[[58, -6, -15, -31], [15, -30, -14, -42], [57, 20, 3, 27], [47, 7, -17, -34], [23, -24, 2, -23], [-22, -9, 6, -25], [31, 23, 8, 3], [-22, -6, 14, 34], [-8, -12, -3, -14], [16, -30, -13, -42], [51, 6, -17, -24], [41, 23, -11, 17], [-19, 5, 14, 36]]
The entry just left of -31: -15
The largest entry -> 58
Report the entry just right of the largest entry.
-6

Questions about the table below.
1) The last entry, reading row by row?
2) The entry in the top-right corner?
3) The last entry in the row that holds the largest entry?
4) The 2nd entry in reading order?
5) The last entry in the row that holds the smallest entry?
6) The 1st entry in reading order?
7) The entry in the bottom-left corner?
8) The entry directly above 25?
array([[ 28,   9,  -6, -22,   3,  -4],
       [-16,  49,  41, -28,  27,  60],
       [ 53,  -6,   7, -13,  -9, -25],
       [-11,  11, -15,  15, -32, -32],
       [ 14,  -7,  53,   7,  48,  48],
       [-10, -25, -54,  30, -22, -40],
       [-24,  -3,  -6,   4, -13,  -1],
       [-16,  -3, -17,   1, -16,  -7],
       [  6,   6,  21,   1,  33,  25],
       [-35,  -1,  -7,   3,  -3,  -1],
       [ 31,  27,  -2, -23,   0, -18],
       [ 54,  26,  -1, -36,  -1, -29],
       [  7, -28,  41,  23,  44,  40],
       [-20,  18,   6,   3, -19,   6]])
1) 6
2) -4
3) 60
4) 9
5) -40
6) 28
7) -20
8) -7
